Which node is each row?
[-0.8 -0.4 -0.7 -1.7  0.7 -3.3 -1.0  2.3 -1.6  0.2  1.2  1.4  1.8  1.2  2.3  0.7  1.4 -3.5 -2.1 -2.3 -1.2  1.9 -3.0  1.5 -3.1  1.7]; node z14
[ 0.7  3.2  0.4  1.7  0.9  0.4 -1.5 -0.8  1.4  0.2 -1.2 -1.1  2.2 -1.0 -2.2 -0.6 -1.0 -4.7  0.5  1.9 -3.0  2.5  3.0 -1.7  2.5 -1.9]; node z43
[-0.5 -2.7 -0.2 -1.0 -1.2  1.1  1.8  0.0 -0.7 -0.7  0.6  0.5 -3.3  0.5  1.2  0.4  0.5  6.0  0.5 -0.7  3.3 -3.5 -1.3  1.1 -1.1  1.2]; node z26
[-1.6 -1.5 -0.6 -3.2 -0.2 -0.9  0.5  0.9 -2.6 -0.1  2.6  0.7 -0.7  0.8  3.9  1.5  0.8  1.6 -2.8 -1.4  0.9 -0.7 -2.0  2.8 -2.1  3.6]; node z20
[-1.1  3.3  0.7 -2.0  0.7  1.4 -1.0 -1.4 -1.4  0.4  1.4 -1.4  1.8 -1.3  2.3  0.9 -1.1 -2.9 -2.1  2.3 -2.1  1.9  3.3  1.9  2.9  2.4]; node z49
[-1.0  1.1  0.6 -1.9 -0.5  3.4  0.4 -2.3 -1.7 -0.2  1.7 -1.3 -0.9 -1.4  2.5  1.0 -1.4  2.1 -1.7  2.7  0.5 -1.0  3.5  1.9  3.6  2.5]; node z56
[-0.6  3.4  0.5 -1.4  0.6  1.2 -1.1 -1.0 -1.2  0.4  1.3 -1.6  1.8 -1.1  1.7  0.7 -1.2 -3.7 -1.8  2.4 -2.8  2.1  3.3  1.2  3.2  1.9]; node z48
[-0.5  3.3  0.6 -0.8  1.1  0.8 -1.3 -1.1 -0.7  0.3  0.6 -1.4  2.2 -1.1  1.3  0.5 -1.5 -4.5 -1.7  2.3 -2.8  2.5  3.4  0.8  3.0  1.2]; node z47
[ 0.9 -1.1 -0.8  1.9  0.5 -3.8 -0.6  2.4  1.4  0.2 -1.4  1.3  1.4  1.2 -2.5 -0.7  1.6 -3.0  1.2 -2.6 -0.8  1.6 -3.3 -1.7 -3.6 -2.1]; node z7

Follow the symbols from each start, one at a time.
Answer with the node's row; about right is enough.
new walk
[ 1.4  2.5  0.4  2.6  0.9  0.4 -1.0 -0.6  2.3  0.5 -2.0 -1.0  1.7 -0.6 -3.5 -1.2 -0.9 -3.3  1.6  1.3 -2.1  1.9  2.2 -2.9  2.0 -3.4] @z41
§	[ 1.5 -0.2  0.0  3.3 -0.3  1.0  0.6 -0.6  2.7 -0.3 -2.7 -0.3 -0.9 -0.1 -4.1 -1.4  0.0  1.9  3.4  0.3  0.9 -1.0  0.5 -3.3  0.6 -4.0]
§	[ 0.5 -2.3 -0.1  0.9 -1.2  1.7  1.6 -0.8  0.8 -0.5 -0.6  0.1 -3.2  0.4 -1.4 -0.4  0.0  6.1  2.1 -0.3  3.1 -3.5 -0.4 -1.1 -0.4 -1.2]
&	[ 0.9 -2.0 -0.1  1.9 -1.1  1.7  1.6 -0.6  1.3 -0.5 -1.3  0.0 -3.1  0.0 -2.2 -0.8  0.2  5.5  2.8 -0.1  2.8 -2.9 -0.4 -1.7 -0.3 -2.0]
%	[-0.4 -2.6 -0.2  0.0 -1.2  1.5  1.9 -0.6 -0.4 -0.7  0.1  0.3 -3.1  0.3  0.4  0.1  0.4  6.2  0.7 -0.6  3.4 -3.5 -1.2  0.4 -1.1  0.3]
%	[-0.8 -2.8 -0.2 -2.1 -0.9  0.6  1.3 -0.1 -1.7 -0.6  1.7  0.6 -2.5  0.4  2.9  1.0  0.7  5.4 -0.9 -1.1  2.6 -2.6 -1.7  2.0 -1.0  2.7]
+	[-1.2 -1.0 -0.6 -2.7  0.4 -2.4 -0.7  1.6 -2.5  0.0  2.2  1.2  0.4  1.0  3.5  1.4  1.0 -1.2 -2.8 -1.9 -0.2  1.0 -2.4  2.6 -2.6  3.4]
@	[-1.1 -0.7 -0.7 -2.4  0.4 -2.7 -0.6  1.8 -2.1  0.3  2.0  1.2  1.1  1.1  3.2  1.3  1.2 -2.2 -3.0 -1.7 -0.5  1.2 -2.6  2.4 -2.9  3.0]
%	[-0.5 -0.1 -0.8 -1.2  1.0 -3.7 -1.1  2.3 -1.2  0.5  1.0  1.4  1.9  1.3  1.5  0.4  1.6 -4.2 -1.9 -2.4 -1.5  2.0 -3.1  1.1 -3.3  1.4]
%	[ 0.2 -0.6 -0.7  0.6  0.8 -4.0 -1.4  2.5  0.3  0.4 -0.7  1.5  2.3  1.3 -0.9 -0.1  1.4 -4.0 -0.2 -2.6 -1.4  2.4 -3.2 -0.4 -3.6 -0.7]
%	[ 1.2 -1.0 -0.9  1.8  0.6 -3.4 -0.6  2.3  1.6  0.2 -1.6  1.5  1.4  1.2 -2.2 -0.9  1.4 -2.6  1.0 -2.5 -0.8  1.6 -3.6 -1.5 -3.5 -2.0]
&	[ 0.8 -0.9 -0.5  1.3  0.6 -3.5 -0.9  2.4  1.2  0.2 -1.2  1.5  1.6  1.6 -1.8 -0.8  1.4 -3.3  0.7 -2.7 -1.4  1.8 -3.5 -1.5 -3.6 -1.7]
@	[ 1.0 -1.0 -0.5  1.8  0.5 -3.7 -0.6  2.4  1.5  0.5 -1.5  1.7  1.3  1.3 -2.6 -1.0  1.5 -2.9  1.2 -2.7 -0.8  1.3 -3.3 -1.7 -3.6 -2.2]
&	[ 0.8 -0.6 -0.6  1.4  0.7 -3.9 -1.0  2.3  1.1  0.1 -1.3  1.5  1.6  1.3 -2.1 -0.7  1.5 -3.3  0.8 -2.7 -1.0  1.8 -3.3 -1.5 -3.5 -1.8]
@	[ 0.9 -0.6 -0.6  1.9  0.6 -3.8 -0.7  2.3  1.1  0.1 -1.6  1.6  1.3  1.7 -2.4 -1.0  1.4 -2.7  1.1 -2.5 -0.8  1.6 -3.3 -1.7 -3.5 -2.0]
&	[ 0.7 -0.8 -0.6  1.4  0.8 -3.7 -0.9  2.4  1.0  0.5 -1.3  1.6  1.8  1.5 -1.8 -0.9  1.5 -3.4  1.0 -2.5 -1.1  2.0 -3.4 -1.5 -3.3 -1.8]
§	[ 0.9 -2.1 -0.6  2.3 -0.2 -2.5  0.1  1.9  1.7 -0.2 -2.0  1.3 -0.4  1.3 -2.9 -1.2  1.4  0.3  2.3 -2.9  0.6 -0.2 -3.5 -2.3 -3.5 -2.8]
&	[ 1.4 -1.9 -0.5  2.2  0.2 -2.6  0.1  1.9  1.8  0.0 -1.8  1.7 -0.1  1.4 -2.8 -1.1  1.5 -0.1  2.2 -2.5  0.3  0.2 -3.4 -2.4 -3.6 -2.7]
&	[ 1.4 -1.5 -0.5  2.6  0.5 -2.8  0.0  2.2  1.9  0.2 -2.0  1.7  0.1  1.3 -2.9 -1.5  1.4 -0.8  2.3 -2.4  0.2  0.4 -3.7 -2.4 -3.3 -2.7]
&	[ 1.1 -1.3 -0.6  2.1  0.5 -3.0 -0.3  2.2  1.6  0.1 -1.6  1.5  0.9  1.3 -2.9 -1.3  1.7 -1.4  1.8 -2.7  0.0  0.8 -3.4 -2.2 -3.4 -2.7]
&	[ 0.9 -1.5 -0.6  2.0  0.6 -3.2 -0.6  2.1  1.6  0.1 -1.5  1.3  1.1  1.4 -2.6 -0.9  1.3 -2.3  1.4 -3.0 -0.5  1.1 -3.4 -2.1 -3.5 -2.3]
&	[ 0.8 -1.1 -0.8  2.0  0.6 -3.7 -1.0  2.5  1.5  0.4 -1.6  1.6  1.2  1.3 -2.2 -0.9  1.6 -2.9  1.1 -2.8 -1.0  1.6 -3.3 -2.0 -3.9 -2.3]
&	[ 0.6 -0.6 -0.8  1.5  0.6 -3.5 -1.2  2.3  1.3  0.2 -1.4  1.6  1.6  1.5 -1.8 -0.7  1.6 -3.2  0.7 -2.6 -1.2  1.8 -3.3 -1.3 -3.6 -1.6]
%	[ 1.3 -1.5 -0.5  2.3  0.2 -3.2 -0.6  2.1  1.8  0.0 -1.9  1.7  1.0  1.0 -2.9 -1.1  1.3 -1.6  1.6 -2.5 -0.2  0.9 -3.4 -2.3 -3.6 -2.9]
%	[ 1.1 -2.0 -0.7  2.4 -0.2 -2.6  0.2  2.1  1.7  0.1 -2.1  1.5 -0.1  1.4 -2.8 -1.2  1.5  0.4  2.2 -2.5  0.8  0.1 -3.5 -2.3 -3.7 -2.8]
&	[ 0.9 -2.1 -0.5  2.4  0.1 -2.6 -0.2  2.1  2.1  0.1 -1.7  1.8  0.2  1.4 -3.0 -1.1  1.3 -0.2  2.0 -2.4  0.2  0.0 -3.3 -2.4 -3.4 -2.8]
&	[ 1.2 -1.8 -1.0  2.3  0.1 -2.7 -0.2  1.9  1.9  0.1 -1.7  1.5  0.3  1.3 -3.0 -1.1  1.6 -0.7  2.1 -2.6  0.1  0.3 -3.5 -2.1 -3.5 -2.8]
@	[ 1.1 -2.0 -0.7  2.4  0.0 -2.6 -0.3  1.8  1.9  0.4 -2.1  1.2  0.1  1.3 -3.1 -1.2  1.4  0.0  2.3 -2.6  0.6  0.1 -3.5 -2.3 -3.5 -2.8]
&	[ 1.2 -1.6 -0.9  2.3  0.1 -2.8 -0.1  2.0  1.9  0.0 -1.7  1.6  0.7  1.4 -3.1 -1.2  1.6 -0.9  2.2 -2.5  0.2  0.2 -3.4 -2.1 -3.4 -2.8]
@	[ 1.1 -2.2 -0.6  2.1  0.1 -2.8  0.0  1.8  1.9 -0.2 -1.9  1.6  0.0  1.5 -3.0 -1.3  1.3 -0.4  2.2 -2.4  0.7  0.2 -3.3 -2.3 -3.6 -2.7]
@	[ 1.3 -2.0 -0.9  2.3  0.0 -2.5  0.3  2.1  1.9 -0.2 -2.0  1.5  0.0  1.4 -2.8 -1.0  1.8  0.2  2.1 -2.6  0.8 -0.4 -3.5 -2.2 -3.6 -2.8]
&	[ 1.2 -1.8 -0.8  2.5  0.1 -2.8 -0.1  1.7  1.9  0.3 -1.8  1.6  0.3  1.4 -3.1 -1.2  1.3 -0.4  2.1 -2.5  0.4  0.1 -3.4 -1.9 -3.7 -2.8]
&	[ 1.3 -1.5 -0.7  2.0  0.3 -2.8 -0.4  1.9  1.8  0.2 -1.8  1.5  0.4  1.4 -3.0 -1.2  1.3 -0.8  2.1 -2.5  0.2  0.6 -3.7 -2.2 -3.3 -2.7]
@	[ 0.9 -2.0 -0.6  2.3 -0.1 -2.7 -0.1  1.9  1.9  0.1 -2.0  1.5  0.0  1.5 -3.0 -1.1  1.5 -0.3  1.8 -2.5  0.4  0.1 -3.5 -2.3 -3.5 -2.8]
@	[ 1.1 -2.4 -0.6  2.2 -0.1 -2.4  0.1  2.0  1.7 -0.3 -1.7  1.6 -0.2  1.3 -2.9 -1.1  1.4  0.4  2.1 -2.6  0.8 -0.2 -3.4 -2.3 -3.4 -2.9]
&	[ 1.0 -1.8 -0.7  2.2  0.1 -2.6 -0.1  1.6  2.1  0.2 -1.7  1.8  0.3  1.5 -3.0 -1.0  1.5 -0.1  2.3 -2.4  0.5  0.1 -3.5 -2.3 -3.6 -2.8]
&	[ 1.2 -1.5 -0.8  2.5  0.3 -2.6 -0.2  2.1  1.9  0.2 -1.8  1.6  0.7  1.1 -3.1 -1.0  1.4 -0.9  1.7 -2.6  0.3  0.4 -3.3 -2.4 -3.7 -2.7]
@	[ 1.0 -2.0 -0.6  2.1  0.0 -2.5 -0.1  1.8  1.8  0.1 -2.1  1.4 -0.1  1.3 -2.8 -1.5  1.5 -0.3  2.3 -2.5  0.4  0.0 -3.4 -2.3 -3.5 -2.8]
&	[ 1.1 -1.7 -0.6  2.3  0.2 -2.8 -0.3  2.2  1.8  0.3 -1.9  1.5  0.3  1.5 -3.0 -1.2  1.5 -1.0  2.2 -2.5 -0.1  0.6 -3.4 -2.2 -3.7 -2.7]
&	[ 1.2 -1.4 -0.8  2.3  0.4 -3.2 -0.5  2.1  1.6  0.2 -1.9  1.5  1.0  1.3 -2.8 -1.0  1.5 -1.4  1.9 -2.4 -0.3  1.0 -3.4 -2.0 -3.6 -2.8]
@	[ 1.0 -1.6 -0.5  2.4  0.1 -2.9 -0.3  2.1  1.6  0.3 -2.0  1.5  0.7  1.5 -3.1 -1.1  1.6 -0.8  2.0 -2.5  0.3  0.4 -3.1 -2.0 -3.8 -2.6]
&	[ 1.0 -1.5 -0.7  2.1  0.3 -3.1 -0.4  2.4  1.7  0.2 -1.8  1.5  0.9  1.4 -2.6 -1.1  1.4 -1.5  1.9 -2.5 -0.3  0.6 -3.7 -2.2 -3.3 -2.9]
&	[ 1.0 -1.4 -0.6  1.8  0.2 -3.1 -0.6  2.1  1.9  0.0 -1.7  1.6  1.0  1.2 -2.7 -1.0  1.4 -2.2  1.4 -2.5 -0.3  1.1 -3.3 -2.0 -3.7 -2.6]
%	[ 1.5 -1.9 -0.6  2.6  0.2 -2.6  0.0  1.9  1.7  0.2 -1.9  1.4  0.3  1.3 -3.1 -1.1  1.4 -0.1  2.0 -2.6  0.4  0.3 -3.5 -2.2 -3.3 -2.7]
@	[ 1.2 -2.2 -0.4  2.3  0.0 -2.5  0.3  1.8  1.8  0.1 -2.2  1.7 -0.2  1.2 -2.9 -1.0  1.3  0.5  2.5 -2.4  0.8 -0.2 -3.5 -2.1 -3.5 -2.6]
&	[ 1.3 -2.0 -0.7  2.4  0.2 -2.4 -0.2  1.8  1.9  0.1 -1.8  1.3  0.3  1.4 -3.0 -1.0  1.5 -0.2  2.2 -2.7  0.5  0.0 -3.6 -2.4 -3.3 -2.6]
@	[ 0.9 -2.1 -0.4  2.3  0.1 -2.4  0.2  1.8  2.0 -0.3 -1.6  1.7 -0.1  1.4 -3.2 -1.5  1.4  0.4  2.3 -2.4  0.9 -0.1 -3.5 -2.1 -3.4 -2.6]
&	[ 1.3 -2.2 -0.6  2.2 -0.1 -2.6 -0.2  2.0  1.8 -0.2 -2.0  1.4  0.0  1.3 -2.9 -1.2  1.6 -0.1  1.9 -2.5  0.5  0.3 -3.4 -2.4 -3.6 -2.8]
&	[ 0.9 -1.8 -0.6  2.1  0.2 -2.7 -0.5  2.1  1.9  0.2 -1.8  1.8  0.6  1.4 -2.8 -1.0  1.5 -0.9  2.1 -2.8  0.0  0.3 -3.4 -2.4 -3.5 -2.8]
&	[ 1.0 -1.2 -0.6  2.3  0.4 -3.0 -0.3  2.1  1.8  0.1 -1.6  1.7  0.9  1.1 -2.9 -1.3  1.4 -1.4  1.8 -2.6 -0.1  0.8 -3.4 -1.8 -3.4 -2.6]
&	[ 1.0 -1.0 -0.6  2.0  0.6 -3.4 -0.4  2.5  1.6  0.2 -1.4  1.7  1.4  1.6 -2.6 -1.1  1.4 -2.3  1.4 -2.6 -0.5  1.2 -3.5 -2.1 -3.6 -2.5]
%	[ 1.2 -2.0 -0.6  2.3  0.0 -2.8  0.0  1.9  1.8  0.0 -2.0  1.3  0.4  1.5 -3.0 -1.0  1.5 -0.2  2.2 -2.5  0.6  0.2 -3.6 -2.3 -3.5 -2.8]
@	[ 1.5 -2.1 -0.8  2.4  0.1 -2.3 -0.1  1.8  1.9 -0.2 -1.8  1.8 -0.2  1.3 -3.0 -1.0  1.4  0.2  2.3 -2.4  0.9 -0.3 -3.5 -2.3 -3.8 -2.7]
&	[ 1.1 -1.8 -0.9  2.3 -0.1 -2.8 -0.2  1.8  2.1  0.3 -1.9  1.5 -0.1  1.4 -3.0 -1.1  1.5 -0.1  2.0 -2.4  0.4  0.2 -3.4 -2.2 -3.7 -2.8]
&	[ 1.1 -1.6 -0.6  2.3  0.3 -2.8 -0.2  2.3  1.9  0.0 -1.9  1.6  0.2  1.3 -3.0 -1.1  1.4 -1.0  2.0 -2.7  0.1  0.6 -3.2 -2.3 -3.5 -2.7]
&	[ 1.0 -1.5 -0.8  2.3  0.2 -3.0 -0.7  2.1  1.7  0.2 -1.6  1.5  1.0  1.6 -2.9 -1.0  1.5 -1.4  1.9 -2.5  0.0  1.0 -3.4 -2.1 -3.7 -2.8]
@	[ 1.1 -1.6 -0.7  2.4  0.0 -3.1 -0.2  1.9  1.8 -0.1 -2.0  1.7  0.4  1.5 -3.1 -1.2  1.4 -1.0  2.3 -2.7  0.1  0.5 -3.3 -2.1 -3.4 -2.7]
@	[ 1.2 -1.9 -0.5  2.3  0.2 -2.5 -0.1  2.0  2.1  0.3 -2.0  1.5  0.0  1.3 -3.2 -1.0  1.8 -0.2  2.0 -2.3  0.5  0.0 -3.5 -2.1 -3.5 -2.8]
